Each row has a name. After each piece below comes the name of the row it's from, unless a question asks for something else. Each question is about the rows just above it. Places in a row count from 1.

[ 98 165 166 141] : (120)
[ 98 165 166 111] : (53)
[103 159 160 114] : (105)
asked: [ 98 165 166 141] | (120)
[114] is at row and place | (105), 4

[112 138  92 152]  (60)
[113 139  86 145]  (148)
[116  93  94 146]  (100)
[114 144 109 160]  (42)
[112 143 102 152]  (98)
[115 144  97 156]  (90)
[120 144 104 160]  (117)
[119 146 105 162]  (44)
[112 143 102 152] is in which row? | (98)
Where in the named rows is [113]? | (148), 1
Where in the named rows is [92]? | (60), 3
asked: [116  93  94 146] | (100)

[112 129 129 126 127 129 125 127 128 128 131 130 130 129 127 131 128] -> (54)
[125 139 145 139 114 137 128 137 140 136 126 134 131 141 139 126 125] -> (49)
[119 130 132 132 130 132 124 125 126 127 130 131 123 120 135 133 129] -> (157)
[130 125 133 126 124 126 126 127 132 129 131 131 129 130 130 127 127] -> (135)
[134 113 159 133 139 144 115 132 125 140 145 111 123 129 147 136 109] -> (166)
[142 130 141 125 116 125 123 126 140 130 137 135 131 124 132 126 124] -> (159)
[136 102 174 139 144 151 106 137 123 146 153  99 119 129 156 139  95] -> (48)
What are the next 2 entries after [125 140 145]? | [111 123]
Which row holds [112 129 129 126 127 129 125 127 128 128 131 130 130 129 127 131 128]? | (54)
The next 2 entries after [126 134 131 141 139]: | [126 125]
Where do [136 102 174 139 144 151 106 137 123 146 153  99 119 129 156 139  95] appear? | (48)
[109] is at row and place | (166), 17
Give the next 2 entries after [116 125 123 126 140 130 137 135]. | [131 124]

[114 142 137 113 143 137 117 136 139 117 114 134 140 116 134 118 135] -> (45)
[141 119 155 116 142 114 136 137 115 147 148 115 114 143 108 109 143] -> (108)
[137 136 122 141 118 121 137 122 121 137 138 122 121 136 123 137 122] -> (130)
[162 159  98 175  95 109 160 100 138 162 168 107  95 160 100 157 102] -> (52)
[141 142 114 155 116 119 146 112 115 147 148 115 114 143 108 142 112] -> (147)
[110 112 143 100 146 138 136 144 144 110 105 141 145 112 142 109 151] -> (96)
[123] is at row and place | (130), 15
Where do [141 119 155 116 142 114 136 137 115 147 148 115 114 143 108 109 143] appear? | (108)
Row and place of [139] in the named rows: | (45), 9
The next 2 entries after [100 146 138]: | [136 144]
Give the next 2 entries after [137 117 136]. | [139 117]
Row and place of [151] in the named rows: | (96), 17
What are the next 2 entries after [142 114 155 116 119]? | [146 112]

[119 130 127 129 115 127 126 128 122 128 131 129 140 127 137 123 130 118
 109 128 126 137 128 127 128 130 127 113 129 123] = (110)
[119 130 127 129 115 127 126 128 122 128 131 129 140 137 123 127 130 118
 109 128 126 137 128 127 128 130 129 113 129 123] = (116)
[126 128 125 123 158 145 129 128 136 134 137 128 123 126 125 130 127 129
 148 130 130 135 127 130 139 115 129 157 128 133] = (181)
[122 132 127 131 149 126 127 128 121 111 130 125 128 121 124 128 130 128
 127 128 129 126 128 128 153 106 127 122 129 128] = (151)
[129 128 127 114 100 129 129 128 129 100 131 125 133 137 128 130 128 125
 121 129 126 128 127 128 127 141 126 104 128 128] = (128)
[140 145 131 118 109 146 128 128 131 134 135 128 122 112 119 130 136 126
 151 128 131 131 127 129 125 108 129 152 129 130] = (109)
[122 133 127 121 144 132 126 128 125 124 133 125 128 126 122 129 131 127
 123 129 128 120 128 128 140 120 127 107 129 128] = (25)
[138 142 131 112 134 154 127 129 113 145 137 131 124 122 117 130 131 130
 139 128 130 131 127 130 146 105 129 165 131 126] = (76)
[118 127 124 135 101 125 125 129 107 127 128 125 143 145 129 125 134 121
 108 129 126 136 129 128 137 116 128  82 129 122] = (152)
[124 133 128 158 157 128 127 128 125 119 130 127 120 115 129 128 125 132
 128 127 129 128 128 128 152  82 128 127 128 134] = (168)
Give the next 2 entries after [126 128 125 124]. | [133 125]
asked: [124 133 128 158 157 128 127 128 125 119 130 127 120 115 129 128 125 132
 128 127 129 128 128 128 152  82 128 127 128 134] | (168)
asked: [119 130 127 129 115 127 126 128 122 128 131 129 140 127 137 123 130 118
 109 128 126 137 128 127 128 130 127 113 129 123] | (110)
What are the next 2 entries after [137 123 127]? | [130 118]
asked: [122 132 127 131 149 126 127 128 121 111 130 125 128 121 124 128 130 128
 127 128 129 126 128 128 153 106 127 122 129 128] | (151)

[141 122 151  99 143 123 140 107 106 113  98  88 134 121 116] = (4)
[120 129 121 109 126 119 118 114 127 120 131 101  90 119 123] = (61)
[119 126 157 133 128 123 121 151 135 138 126 141 123 114 132] = (176)
[120 129 121 109 126 119 118 114 127 120 131 101  90 109 134] = (36)
[117 130 140  92 138 142 120  99 140 101 131 147 141 163 111] = (65)
[122 111 133 131 100 132 126 129 144 144 148 114 151 129 111] = (43)
[119 134 134 146 124 144 137 115 134 116 140  94 126 118 151] = (88)
[107 126 148 120 127 119  95 129 136 113 167 114 135 148 117] = (156)
asked: [120 129 121 109 126 119 118 114 127 120 131 101  90 109 134] | (36)
The next 2 entries after [135 138 126]: | [141 123]

[ 94 152 152  99 155 157 100  94  99 102  93 157 105  94  95 153  90 157
 150]  (95)
[ 97 154 161  91 158 160 100  96 100  99 100 149  97 100 100 160  96 159
 152]  (63)
[ 94 152 152  99 155 157 100  95  99 102  97 155 107 109  99 147 103 143
 146]  (33)
[91] is at row and place | (63), 4
Row and place of [90] in the named rows: | (95), 17

[151 164 145 136] : (71)
[118 125 155 102] : (107)
[113 141 160 106] : (10)
[100  92 158 119] : (185)
[120 142 106 139] : (103)
[ 90 116 145  94] : (165)
[ 89  82 125 107] : (192)
[142  82 144 165] : (127)
[151 163 140  95] : (160)
[100 136 108 166] : (87)
[118 125 155 102] is in which row? | (107)
[95] is at row and place | (160), 4
Row and place of [166] in the named rows: | (87), 4
Row and place of [107] in the named rows: | (192), 4
asked: [100 136 108 166] | (87)

[128 128 127 128 128 128 128 128 128 128 127 128 128 129 127 128 129 128
 129 128 128 128 128 128 128 128 129 129 129 127 127 128 129 127 127 128
 127 129 128 127 128 129 128 128 128 137 127 127 128 128 127] -> (83)
[133 119 102 150 151 136  88 119 127 128 128 149 110 157 100 140 137 117
 136 139 121 140 141 130 115 145 126 130 147 129 138 103 142 120 142 123
 109 112 158 105 118 140 122 106 142 112 129 162 155 111 139] -> (67)
[133 120 101 150 151 136  89 119 127 128 127 148 110 157 100 139 100 117
 136 139 122 140 141 131 116 145 126 130 147 128 127 128 129 127 143 123
 108 113 157 106 117 140 123 106 142 112 129 162 155 111 140] -> (64)
What are the next 2 entries after [105 118]? | [140 122]
Where in the named rows is [101]? | (64), 3
[158] is at row and place | (67), 39
asked: [133 120 101 150 151 136  89 119 127 128 127 148 110 157 100 139 100 117
 136 139 122 140 141 131 116 145 126 130 147 128 127 128 129 127 143 123
 108 113 157 106 117 140 123 106 142 112 129 162 155 111 140] | (64)
asked: [128 128 127 128 128 128 128 128 128 128 127 128 128 129 127 128 129 128
 129 128 128 128 128 128 128 128 129 129 129 127 127 128 129 127 127 128
 127 129 128 127 128 129 128 128 128 137 127 127 128 128 127] | (83)
[148] is at row and place | (64), 12
Give the next 2 entries after [128 128 129 129 129 127 127 128 129 127]. | [127 128]

[158  91 159 146 153 121  85 167 137 118 153 165] : (11)
[107 158 104 110 111 135 165 101 144 109 109  99] : (14)
[158 114 107 104 111 124 155 122 137 118 119 118] : (124)
What are the next 2 entries after [107 158 104 110 111]? | [135 165]
Row and place of [146] in the named rows: | (11), 4
What are the next 2 entries after [110 111 135 165]? | [101 144]
Row and place of [124] in the named rows: | (124), 6
Which row holds [158 114 107 104 111 124 155 122 137 118 119 118]? | (124)
Row and place of [85] in the named rows: | (11), 7

[127 125 125 127 104 138 140 104 146] -> (94)
[125 124 131 177 172 132 102 174  99] -> (91)
[173 127 124 125 126 131 131 127 120] -> (84)
The next 2 entries after [127 124 125 126]: | [131 131]
Give the next 2 entries after [125 126 131]. | [131 127]
Where in the named rows is [126]? | (84), 5
Where in the named rows is [146]? | (94), 9
The next 2 entries after [104 138 140]: | [104 146]
[172] is at row and place | (91), 5

[124 136 141 149 117 142] : (175)
[ 88 127 154 140 138 134] : (138)
[129 140  99 121 151 134] : (59)
[124 136  97 153 118 113] : (172)
[123 119 163 141 105 129] : (146)
[105 125 110 144 124 143] : (6)
[116 104 136 118 135 137] : (123)
[ 93 123 123 124 141 123] : (41)
Where in the named rows is [138]? | (138), 5
asked: [124 136  97 153 118 113] | (172)
Row and place of [153] in the named rows: | (172), 4

[154 102 101 154 102 152 102 154 152 103 153 102 153 153 101 102 154 152
 103 104 153 102 107]  (80)
[122 133 134 123 134 123 133 123 122 134 122 134 122 122 134 133 122 122
 133 133 122 133 134]  (119)
[106 150 150 106 150 108 150 106 107 150 105 152 107 106 150 150 105 106
 149 149 106 149 153]  (38)
[174  83  81 173  83 169  82 173 171  83 174  82 173 172  81  83 174 172
  84  86 173  83  78]  (12)
[129 126 127 130 126 129 127 129 129 127 129 126 129 129 126 127 130 129
 126 126 129 129 126]  (99)
[135 122 121 134 121 134 122 134 134 122 135 122 134 135 121 121 135 134
 122 122 135 122 121]  (155)
[128 128 128 128 129 128 128 128 127 128 126 128 128 127 128 129 127 127
 128 128 127 128 130]  (75)
The next 2 entries after [133 134 123 134 123 133 123]: | [122 134]
The next 2 entries after [122 134 122 122 134 133 122]: | [122 133]
asked: [135 122 121 134 121 134 122 134 134 122 135 122 134 135 121 121 135 134
 122 122 135 122 121] | (155)
[84] is at row and place | (12), 19
asked: [106 150 150 106 150 108 150 106 107 150 105 152 107 106 150 150 105 106
 149 149 106 149 153] | (38)

[129 175 112 142 121 133 126 110 137 144 170 135 151 138 148 139 136 149
 114 128 151 123 109 126 123 160 139 105 144 135 104]  (21)
[118 141 139 121 103 118 166 127 135 146 114 129 153 134 128 104 151 136
 114 128 149 101 134 143 134 115 127 133 106 148 120]  (187)
[125 119 123 127 115 122 141 136 132 115 107 131 139 140 117 120 140 125
 126 143 132 125 117 134 140 109 119 121 131 144 133]  (141)
[117 135 131 124 128 127 139 136 118 133 113 139 135 129 115 124 119 134
 122 143 136 117 125 131 133 125 116 118 130 140 133]  (77)
[125 142 116 125 120 128 128 135 129 124 124 128 129 123 114 117 136 125
 128 129 138 131 126 135 141 116 121 127 137 145 125]  (81)
[124 149 116 129 126 125 125 136 130 127 127 130 125 124 115 117 131 124
 131 132 139 130 128 130 142 125 126 125 106 148 120]  (3)
[123 152 117 135 128 126 137 136 137 135 139 129 119 118 126 112 118 130
 115 130 134 117 134 132 138 125 143 135 140 141 133]  (122)
[117 135 131 124 128 127 139 136 118 133 113 139 135 129 115 124 119 134
 122 143 136 117 125 131 133 125 116 118 130 124 128]  (78)
[124 149 116 129 126 125 125 136 130 127 127 130 125 124 115 117 131 124
 131 132 139 130 128 130 142 125 126 125 140 139 124]  (183)
The row with [125 119 123 127 115 122 141 136 132 115 107 131 139 140 117 120 140 125
 126 143 132 125 117 134 140 109 119 121 131 144 133] is | (141)
[124 149 116 129 126 125 125 136 130 127 127 130 125 124 115 117 131 124
 131 132 139 130 128 130 142 125 126 125 140 139 124] is in which row? | (183)
Give the next 2 entries after [136 149 114 128 151]. | [123 109]

[123 129 130 125 128 132 128] = (62)
[101 137 137 122 120 146 125] = (132)
[131 127 128 131 129 125 126] = (26)
[115 129 135 125 126 138 126] = (97)
[126 128 124 127 134 129 129] = (73)
[170 112 115 145 133  95 129] = (150)
Row and place of [135] in the named rows: | (97), 3
What are the next 2 entries after [127 134]? | [129 129]

[119 154 112 145 153 165 146 146] : (101)
[117 149 112 145 153 124 133 159] : (20)
[112 149 117  93  91 144 166 158] : (31)
Give the next 2 entries after [145 153 124]. | [133 159]
Give the next 2 entries after [112 145 153 165]. | [146 146]
[166] is at row and place | (31), 7
What are the next 2 entries after [149 112 145]? | [153 124]
What are the next 2 entries after [117 149 112]? | [145 153]
[158] is at row and place | (31), 8
[144] is at row and place | (31), 6

[146 130 129 155 106 114 118 163] : (143)
[109 133 119 154 108 131 124 144] : (112)
[111 122 122 145 103 140 141 125] : (23)
[147 134 122 129 155 128 120 103] : (30)
[163 119 134 123 129 120 130 144] : (24)
[154 110 134 111 135 144 158 110] : (47)
[129 147 134 122 138 129 114 124] : (144)
asked: [111 122 122 145 103 140 141 125] | (23)
Where in the named rows is [109]? | (112), 1
The next 2 entries after [129 147 134 122]: | [138 129]

